Below is a small trained network, with its code and all its weights. Each question gives an input and a class and asks what happens when units are switched off, that is, made to give their printed mean instead of their output.

import numpy as np


def w(rows, s, z=0):
    codes = np.array(rows[::2]) - 128.0
    scale = np.full(codes.shape[1], s)
    scale[-1] = z or s
    return codes * scale


def f(y):
    return np.maximum(y, 0)


def log_softmax(a):
    a = a - a.max(-1, keepdims=True)
    return a - np.log(np.exp(a).sum(-1, keepdims=True))


def net(x, mask):
    res = np.array(x, float).reshape(1, 5) / 4 @ E
    y = f(res @ A[0][:, :-1].T + A[0][:, -1])
    res = res + np.where(mask, y, B[0][:, -1]) @ B[0][:, :-1]
    return log_softmax(res[-1] @ U[:, :-1].T + U[:, -1])


A, B = {}, {}
E = w([
[131,246,151,159,98,135],'x0',
[94,87,190,193,178,108],'x1',
[40,86,92,159,78,181],'x2',
[92,156,59,114,209,88],'x3',
[138,126,122,138,129,136],'x4',
],0.011)
A[0] = w([
[216,95,150,104,150,73,42],'neuron 1',
[206,65,127,137,89,136,153],'neuron 2',
[124,133,111,129,187,52,130],'neuron 3',
[174,3,109,58,146,100,3],'neuron 4',
[182,168,174,98,161,83,60],'neuron 5',
[143,112,218,99,90,94,127],'neuron 6',
[165,137,66,35,73,137,58],'neuron 7',
[112,125,44,92,158,100,115],'neuron 8',
[123,102,159,85,49,128,86],'neuron 9',
],0.013,0.005)
B[0] = w([
[15,80,66,124,87,192,206],'neuron 1',
[135,150,137,94,252,186,213],'neuron 2',
[231,84,188,47,125,103,225],'neuron 3',
[139,242,104,225,53,61,254],'neuron 4',
[20,132,77,191,68,193,221],'neuron 5',
[218,110,136,46,166,68,203],'neuron 6',
[148,24,228,212,151,27,238],'neuron 7',
[125,166,124,62,174,232,230],'neuron 8',
[96,172,60,38,125,171,195],'neuron 9',
],0.011,0.0089)
U = w([
[168,248,137,188,78,80,109],'0',
[51,31,69,144,100,168,77],'1',
[149,94,140,137,150,115,254],'2',
[146,28,191,171,166,73,166],'3',
[174,126,133,82,169,148,21],'4',
],0.012,0.0079)

Each question gives the input, the list of numbers given to net, and the class t.
The units are the neurons (one row each of A and B). Each row of codes is followed by its name. A weight is (code - 128) times the scale printed after its matrix; where a second scale follows, it is the last column's (A, B and U).
mask holds one flag per neuron, in row order. A switched-off neuron (its flag False) gives its mean, the last column of its row in B, instead of its output. The means were averaged over made-up inputs and are rounded, as every weight is.
A unit's drop is (log p(t) with every unit on - log p(t) with that unit switched off) / (log p(t) with every unit on - log p(t) with every unit switched off).
The circuit of an input: a set's keep is (log p(t) with only the set's units on - log p(t) with every unit switched off) / (log p(t) with every unit on - log p(t) with every unit switched off). Starting from all 9 units, units are removed one at a time, each time the one whose removal leaves the highest keep (on an exact tie, the one counted first), for as long as the keep stays at least 0.8.
circuit, biggest first: the units of the circuit, biggest drop first
k most important neurons: the k neurons with the biggest drops, biggest first
input [-1,-7,-7,2,-6], class 1: circuit, biggest first => (neuron 1)
input [5,-2,-7,7,6], class 1: circuit, biggest first => (neuron 5; neuron 4)
input [5,-6,3,2,-2], class 3: circuit, biggest first => (neuron 7; neuron 4)
input [-6,5,4,5,-8], class 2: 2 most important neurons => (neuron 7; neuron 3)
input [2,1,0,7,-5], class 4: circuit, biggest first => (neuron 8; neuron 3)
input [-7,5,-6,-8,-2], class 4: 4 most important neurons => (neuron 6; neuron 2; neuron 1; neuron 7)
input [-6,-7,6,3,-7], class 2: circuit, biggest first => (neuron 7; neuron 8; neuron 4)
input [2,-4,-6,-1,-4], class 1: circuit, biggest first => (neuron 5; neuron 1)
input [1,-7,-8,5,3], class 1: circuit, biggest first => (neuron 5; neuron 1)
input [4,-6,-7,-6,6], class 1: 2 most important neurons => (neuron 5; neuron 1)
input [5,-6,7,-5,-8], class 2: circuit, biggest first => (neuron 4; neuron 5)
input [-4,-5,7,-1,8], class 2: 2 most important neurons => (neuron 5; neuron 1)
input [-4,-2,-1,6,-3], class 4: 3 most important neurons => (neuron 8; neuron 3; neuron 5)
input [6,7,1,5,-4], class 3: circuit, biggest first => (neuron 4)
input [5,3,1,6,1], class 4: circuit, biggest first => (neuron 4; neuron 7)
input [-3,-8,2,7,6], class 3: 2 most important neurons => (neuron 7; neuron 9)
input [6,-8,6,-8,7], class 3: 2 most important neurons => (neuron 7; neuron 4)
input [-1,-7,-5,1,3], class 3: 2 most important neurons => (neuron 7; neuron 9)
input [-3,1,0,7,3], class 4: 3 most important neurons => (neuron 8; neuron 7; neuron 3)
input [6,3,-7,-5,-3], class 1: 2 most important neurons => (neuron 5; neuron 4)
input [6,7,1,-8,1], class 4: 3 most important neurons => (neuron 4; neuron 7; neuron 6)
input [-3,4,-4,-3,2], class 1: circuit, biggest first => (neuron 1)
input [-5,-5,4,5,-3], class 0: 3 most important neurons => (neuron 4; neuron 1; neuron 2)
